In the rows, 128 means zero.
Facts:
satos {τ=skelo kletok, ρ=a}
dalimo {τ=zoflum steba, ρ=a, Σ=florer}
dreper {τ=dristos, ρ=a}
nabaklu {τ=bakom, ρ=a}
volu {τ=grososka kledon, ρ=a}
steba {τ=tigrer, ρ=b}
bulin {τ=gretre, ρ=a}
vutaman {τ=dreper, ρ=a}
drogregal {τ=difa, ρ=a, Σ=fazim}
mafler {τ=kledon, ρ=b}
suves {τ=flunir siklok brubra sturisem, ρ=b}
dratraflal {τ=zuseplum, ρ=b}
vagan {τ=dristos laro zuseplum, ρ=a}
tivak {τ=fleflo bezis traguzik, ρ=a}
plusta {τ=loflur, ρ=c, Σ=drebrek}
flefigru {τ=lezi kletok, ρ=c}
gegu {τ=drogregal, ρ=b}
viplen {τ=lazuk skelo, ρ=a, Σ=bakom}
tigrer {τ=vagan legri ropim, ρ=a}
lazuk {τ=laro, ρ=c}
grustesom {ρ=a}
poze {τ=gikeker, ρ=a}
ropel {τ=satos tigrer, ρ=a, Σ=kunum}
drafom {τ=laro, ρ=a}
gepo {ρ=b}
liro {τ=florer, ρ=a}
dotror {τ=legri, ρ=d}
plazami {τ=difa, ρ=c}
flunir {ρ=c, Σ=lazuk}
flidise {τ=gripluskul tribi suves, ρ=c}
nodrok {τ=laro, ρ=c}
kliludri {τ=dreper dratraflal, ρ=c}
kagro {τ=vagan fimin, ρ=a}
flustu {τ=dreni, ρ=a}
grososka {ρ=a}
vostuk {ρ=d}
dreni {ρ=a}
raduflun {τ=flustu, ρ=a}
kletok {ρ=b}
ropim {τ=gepo, ρ=a}
lezi {ρ=b}
kunum {ρ=a}
skelir {τ=mafler, ρ=b}
lali {ρ=a}
stisu {τ=kunum, ρ=a, Σ=skelo}
gripluskul {τ=legri, ρ=a}
kledroma {τ=grustesom, ρ=a}
tribi {τ=zoflum tridriplam, ρ=b}
stuvel {τ=mafler siklok zuseplum, ρ=a}
legri {τ=difa, ρ=c}
trogru {τ=lezi, ρ=b}
skegristas {ρ=c}
florer {τ=dristos, ρ=b}
drebrek {τ=trutripel, ρ=a}
zopli {τ=trutripel, ρ=a}
dristos {τ=zuseplum, ρ=a}
trutripel {ρ=d}
zoflum {τ=fimin, ρ=a}
rami {τ=lazuk, ρ=a, Σ=lali}
breku {τ=zuseplum, ρ=b}
pludusko {τ=kletok, ρ=b}
zogrin {τ=bakom, ρ=c}
zoflufem {τ=flunir, ρ=b, Σ=gretre}
subik {τ=difa, ρ=b}
gretre {ρ=d, Σ=flustu}
floflak {ρ=b, Σ=loflur}
basiplon {ρ=a}
vutapil {ρ=a}
skelo {ρ=b}
fleflo {τ=zoflum, ρ=b}
tridriplam {τ=nodrok legri, ρ=a}
pluflek {τ=basiplon nodrok, ρ=b}
zuseplum {ρ=a}
taplun {τ=kletok, ρ=a}
bizagro {ρ=a}
fizek {τ=grubru difa, ρ=b}
pogrok {τ=fleflo flidru, ρ=c}
grubru {ρ=b}
nubra {ρ=a, Σ=difa}
difa {τ=zuseplum, ρ=a, Σ=viplen}
bakom {ρ=a}
brubra {ρ=a, Σ=skegristas}
laro {ρ=a}
bokom {τ=grubru, ρ=b}
gaklel {τ=liro, ρ=a}
kledon {τ=flidru, ρ=a, Σ=breku}
brenik {τ=legri skegristas, ρ=b}
sturisem {τ=fimin, ρ=a}
skuflos {ρ=d}
traguzik {ρ=d}
bikol {τ=zogrin vagan fimin, ρ=a, Σ=nubra}
nitrul {τ=pluflek ropel, ρ=b}
gikeker {τ=nodrok skelo, ρ=b, Σ=grustesom}
siklok {ρ=b}
fazim {τ=zuseplum kletok sturisem, ρ=a}
tritrekel {τ=grososka, ρ=a, Σ=suves}
narim {τ=steba, ρ=a}
lote {τ=vutapil skuflos, ρ=a}
perol {τ=gepo, ρ=a}
bezis {τ=loflur, ρ=a}
flidru {ρ=a}
zeflas {τ=zoflum brubra skelo, ρ=d}
sobi {τ=vagan, ρ=b}
loflur {τ=laro, ρ=d}
klika {τ=zoflum, ρ=a, Σ=brubra}
skuplo {ρ=b}
fimin {ρ=c}

Known rows:
[135 139 123  96 112 118 148 156 109 114 138 139 134 184 173 107 193 132
  85 144 104 132  84 122 115 152 131 121 111 120 133 137 125 113 123 161
 128 122 120 150 118]: ropim
[138 123 118  98 107 114 144 142 110 116 129 138 135 192 165 108 180 115
  77 145 104 136  81 126 116 151 131 122 119 120 134 138 125 127 123 164
 122 118 127 135 121]: kledroma
[136 170 119  86 123 112 177 176 127 122 152 138 140 179 183 104 251 183
  77 146 104 159 110 129 113 132 130 121 109 118 133 129 127 110 139 160
 130 115 122 170 119]: gripluskul
[137 122 136  99 111 115 137 134 110 109 130 144 132 185 169 109 170 133
  81 149 103 134  75 131 115 157 131 122 132 124 133 146 125 134 122 170
 127 109 137 138 119]: bakom
[156 106 124 142 110 109 126 129 168 104 132 138 185 197 159 107 196 106
  63 168 110 155  74 122 115 133 130 160 124 120 134 122 123 148 157 164
 121 136 136 156 120]: satos
[139 124 120  86 112 130 143 146 116 112 129 141 133 181 163 109 173 108
 102 151 105 153  91 131 139 155 131 134 122 119 134 151 131 113 128 166
 123 116 126 136 121]: bezis
[137 120 132  99 110 117 134 134 112 110 129 142 131 187 169 114 170 130
  81 146 103 136  76 133 114 155 131 124 132 125 133 144 125 140 123 170
 125 111 139 138 119]: vutapil
[146 124 118  85 110 108 153 132 114 108 132 138 135 165 139 131 170 122
  64 147 104 158  70 122 117 183 131 106 112 131 150 126 131 126 123 163
 124 119 127 137 131]: pogrok
[144 126 117  87 110 112 150 129 121 114 132 136 136 161 142 126 171 119
  66 145 105 141  74 124 118 178 132 106 112 118 145 122 144 116 122 162
 132 121 129 147 139]: kliludri
[157 103 123  90 110 109 135 133 150 106 130 139 164 159 139 124 171 105
  65 153 106 169  70 124 116 158 129 121 112 131 137 126 125 142 134 167
 128 121 145 155 124]: flefigru
[144 124 124  86 111 155 140 148 120 108 129 139 135 165 179 110 171 111
 139 154 110 165 108 137 164 160 129 140 133 121 130 169 148 110 126 165
 122 107 128 140 121]: drafom
[137 129 179  90 110 109 137 144 110 107 149 161 135 153 145 105 172 135
  85 146 102 133  75 130 113 131 129 108 111 156 145 130 134 108 130 176
 132 107 161 136 120]: gepo
[137 130 121  99 110 114 148 145 110 116 130 138 135 188 168 108 183 121
  82 145 103 133  82 128 116 153 130 122 116 119 132 136 125 122 122 162
 125 119 121 143 121]: perol
[134 127 117  97 110 113 145 144 110 116 129 138 133 193 163 108 181 120
  80 145 104 135  81 128 116 155 130 121 117 121 133 137 124 125 122 161
 125 120 126 138 119]: nabaklu
[138 124 119  97 110 116 143 141 111 114 127 138 131 190 162 108 177 115
  78 144 104 137  82 129 118 151 131 122 118 120 135 137 126 126 123 160
 124 118 127 136 122]: bulin
[138 166 120  90 117 102 184 129 149 130 155 143 143 159 154 111 250 237
  67 146 106 224 132 137 116 130 141 104 112 140 177 124 125 137 133 162
 122 103 136 155 119]: legri
[136 125 119  97 107 114 144 143 107 115 127 139 134 191 164 109 179 118
  79 145 104 137  85 126 116 150 129 121 118 119 134 138 123 123 124 163
 125 118 125 137 119]: zopli
[139 144 137  86 116 113 135 183 125 106 177 142 135 153 139 108 227 158
  78 145 107 191 135 123 114 129 131 105 110 120 157 125 121 125 128 161
 128 107 122 169 128]: dotror

Rows:
No name comes twice in this set of rows, the named rows included.
[135 119 121  86 110 114 133 134 109 176 129 141 131 204 239 109 180 103
  77 145 116 136 137 124 113 141 148 107 111 122 144 120 195 120 124 164
 138 151 165 129 156] | dristos
[144 104 122 128 112 107 127 131 143 106 130 135 166 197 165 105 188 104
  63 154 107 144  74 124 114 134 131 146 124 119 133 123 123 149 141 162
 124 133 141 143 121] | taplun
[136 117 120  90 110 112 136 129 109 141 129 139 133 202 193 109 179 103
  72 146 105 134 103 123 115 142 128 110 113 120 139 125 144 133 119 160
 124 131 152 129 125] | stuvel
[136 160 119  86 113 120 170 175 143 114 137 140 136 180 169 106 228 157
  88 148 102 169 105 130 125 133 131 129 110 119 134 137 124 108 148 163
 121 114 124 160 121] | tridriplam
[142 129 122 106 111 113 148 155 137 111 130 138 151 188 171 105 213 106
  79 147 105 135  80 124 114 142 134 132 113 117 133 124 125 113 141 160
 131 132 118 163 122] | ropel
[167 113 119 122 121  99 159 175 112 130 154 138 144 173 142 116 171 101
  69 157 105 132  71 153 154 160 127 105 113 159 221 154 147 108 168 165
 123 143 145 128 121] | fleflo
[136 125 122  88 110 101 159 130 122 125 128 142 139 168 144 122 190 177
  64 149 111 202 109 132 116 136 147 106 113 151 183 123 124 157 121 160
 123 105 176 129 122] | plazami
[136 175 117  87 124 118 178 192 134 125 161 139 136 179 185 105 245 163
  97 146 103 132 103 121 115 142 130 118 111 122 132 125 123 106 138 159
 142 126 122 175 120] | tigrer
[167 105 129 103 110 106 126 163 111 106 141 137 134 170 143 128 175 105
  70 153 108 177  88 124 122 148 129 104 117 119 188 128 127 150 130 164
 123 123 120 128 137] | zeflas
[140 135 121  88 111 145 143 154 115 156 128 138 132 180 223 109 172 101
 133 151 115 134 139 122 138 162 135 107 111 122 136 130 202 106 122 163
 127 135 130 130 152] | vagan
[135 102 120 105 109 105 131 130 121 131 132 140 148 208 185 107 182 105
  63 149 111 132  94 122 116 137 129 118 117 122 141 121 131 150 121 161
 124 138 164 126 122] | fazim
[135 120 121  87 112 162 131 139 107 105 129 139 135 156 187 113 175 120
 143 144 116 165 104 145 154 166 130 147 153 130 135 178 153 108 121 180
 123 101 140 143 121] | laro
[149 145 154  91 117 108 159 183 140 114 163 146 158 152 140 105 190 113
  87 147 104 130  82 123 114 131 129 104 112 124 157 124 134 111 170 161
 136 130 120 144 119] | steba
[137 137 119  90 109 119 144 154 114 139 133 140 133 189 199 107 185 102
  98 147 102 134 100 123 115 159 128 109 110 120 134 122 163 108 121 161
 139 145 121 140 133] | dreper

Now the same nodes, written a new way:
Known rows:
[128 119 126 117 126 146 134 126 111 125 116 120 119 133 123 100 103 105
 114 143 114 152 111 102 137 134 159 137 151 147 134 143 159 126 141 135
 122 142 134 134 152]: zogrin
[100 135 114 113 106 151 130 123 145 114 128 117 155 135 123 134 128 107
 126 143 108 150 113 104 128 138 121 138 119  87 139 123 113 144 106 149
 118 134 115  98 129]: grubru
[159 130 129 138 104 120 110 136 150 147 143 132 121 108 164 143 149 171
 136  89 116 115 120 134 130 145 112 137  86 175 100 115 137 100 152 109
 141 128 145 124 119]: stuvel
[164 138 129 161 199  63  89 135 135 162 126 123 154  87  86 120 133 107
  95 124  96 142 168 106 141 143 173 146 157 117 134 238 166 129 119 126
 132  86  87 126 141]: lazuk
[113 136 127  91 148 166 142 129 143 131  90  98 110 140 145 143 138  96
  94 158  95 186 132 124 133 132 151 134 139 149 151 152 185 141 134 154
 108 157 180 104 140]: fimin
[161 141 165  70 115 116 144 126  69  97 100 113 139 118 161 119 152 149
 179 159 115 170 109 211 129  79  95 110 112 105 131 178 107 149  79 116
  72  91 146 141 114]: fleflo
[124 125 126 137 137 129 127 128 117 131 132 137 120 143 134 130 123 129
 132 124 135 114 128 132 126 121 135 130 134 128 116 121 120 128 133 126
 144 136 139 124 124]: kledroma
[131 124 129 135 141 128 127 128 109 133 129 135 122 133 132 125 117 128
 137 125 129 108 122 133 133 115 130 126 139 133 112 117 118 123 136 124
 145 130 132 127 123]: raduflun
[133 149 117 167 206  94  92 131 152 161 135 129 143 126  98 163 146 115
 102 118 102 128 170 121 139 141 139 142 135  97 115 179 124 137 124 146
 161 120 117  91 114]: laro
[135 126 127 146 171 113 114 134 109 143 134 140 142 129 121 119 116 132
 134 115 116 112 128 125 127 104 141 131 159 128 107 148 119 104 141 106
 145 119 117 118 132]: bezis
[114 132 114 136 137 142 128 128 130 126 136 127 120 157 136 149 135 121
 126 122 126 122 126 124 134 139 123 139 125 111 122 120 116 140 127 154
 149 148 149 107 116]: lali
[170 143 122 174 219  80  81 114 149 151 147 138 144 104  61 130 134 121
  90 123 102 156 177 125 133 138 149 127 170 119 127 229 116  97 121  92
 119  86  63 107 158]: loflur
[110 139 124 114 105 145 132 125 146 116 122 116 152 128 113 143 138 116
 126 140 111 148 113 112 127 142 110 145 122  93 137 126 116 135 116 152
 121 135 113 112 125]: skuplo
[104 142 146  90 189 163 152 125 150 154  72 109  98 134 150 152 136 122
 105 155 115 165 157 158 126  83 130 100 146 169 127 118 170 120 170 102
 114 153 181 105 122]: sturisem
[136 148 165  67 192 144 152 123  98 134  71 110  93 145 178 149 152 137
 139 170 119 171 155 224 130  56 115  89 130 152 123 152 149 148 121 105
  88 122 209 113 105]: zoflum
[148 128 127 132 126 132 133 139 107 135 148 136 131 133 133 133 123 153
 142  89 100 117  83 131 109 103 131 140 159 148 100 122 115  73 148 110
 161 132 133 128 132]: volu
[124 159 148 122 129 108 156  98 121 147 103 131  85 126  84  98 119 122
  79 113 150 123 169 135  65 126 120  91 161 180 138  58 155 103 164 139
 166 165 128 189 112]: tigrer
[ 97  70 126 149 141 138 147 165 165 120 123 128 114 112 140 178 141 140
 153 146 190  72 124 122 152 108 142 140 162 134 135 117 159 131 156  95
 124 119 120 165 127]: taplun

Rows:
No name comes twice in this set of rows, the named rows included.
[161 139 135 103  76 142 145 140 114 126 146 120 172  99 121 128 133 175
 152  81  68 148  47 117  85  97 115 146 166 149 105 136 115  41 158  96
 137 120  87 138 146] | mafler
[ 80 129  82 115  98 120 156 122 147 155 142 134 187 118 154  65 101 116
 128 118 118 121 137 111 107  93 155  84 100 121 174 114 111 141  93  91
  82  87 103  92 146] | subik
[158 144 163  85 105 106 145 119  83 103 106 118 130 113 146 119 154 141
 164 153 128 158 124 202 116  93  93 114 107 104 138 161 113 152  78 132
  84  98 138 154 109] | tribi
[128 131 134 132 136 135 129 120 109 129 122 135 114 142 117 119 113 127
 124 122 134 115 125 121 116 122 129 120 144 137 115 100 124 118 151 134
 151 151 132 136 119] | ropim
[141 136 136 108  91 133 135 127 129 120 129 124 161 105 117 123 134 146
 139 113  99 146  89 119 110 114 110 138 137 129 119 128 125  89 142 111
 121 123  96 136 139] | skelir
[148 134 122 144 104 127  97 139 184 148 145 126 121 114 175 166 167 158
 125  93 121 122 143 125 148 180 105 146  41 158 102 108 139 133 139 134
 136 137 154  97 109] | zuseplum
[124 134 135 109 106 136 136 122 131 121 119 122 152 116 116 127 128 124
 134 136 123 145 113 122 123 124 116 132 133 113 134 129 124 127 128 129
 113 124 102 131 129] | zoflufem
[101 126 124 111 110 154 134 129 155 111 124 114 151 127 117 153 140 113
 130 144 123 142 112 106 131 142 116 145 126  89 143 125 123 139 116 146
 118 134 111 116 128] | lezi
[130 110 133 149 154 110 121 140 119 128 134 136 122 126 128 147 134 133
 148 133 156  92 135 141 139 112 132 131 141 113 122 146 123 138 123 124
 139 114 125 145 117] | viplen
[124 131 138 111 102 127 137 123 125 114 117 124 149 111 109 118 123 125
 135 137 132 137 119 122 118 121 114 129 136 111 135 123 125 124 130 123
 115 117  96 148 130] | nitrul
[115 122 134 110 111 138 138 128 139 113 121 120 156 108 109 126 124 124
 140 144 134 138 114 112 127 124 116 131 137 113 137 125 127 129 126 121
 110 122  95 135 131] | trogru
[149 122 130 122 104 117 134 132 101 120 126 120 113 121 130 105 124 122
 121 128 123 140 114 127 121 138 148 132 136 141 144 151 155 133 113 146
 122 127 139 157 142] | flidise
[155 138 143 115  71 118 104 125 186 139 131 126 155  73 158 133 161 165
 132 110 122 143 132 122 136 163  90 133  38 158 119 115 148 124 143 102
  97 111 107 123 121] | breku
[129 118 143 131 105  88 132 134 121 103 127 124 142  99 101 138 144 132
 150 144 164 114 135 143 125 133 106 133 132  84 147 150 121 150  91 137
 112  93  81 175 114] | gikeker
[150 130 156 110 144 118 137 129  77 117 109 131 109 140 155 128 136 148
 155 139 134 130 129 192 132  90 116 116 126 131 114 143 117 136 108 122
 117 116 168 140 115] | dalimo

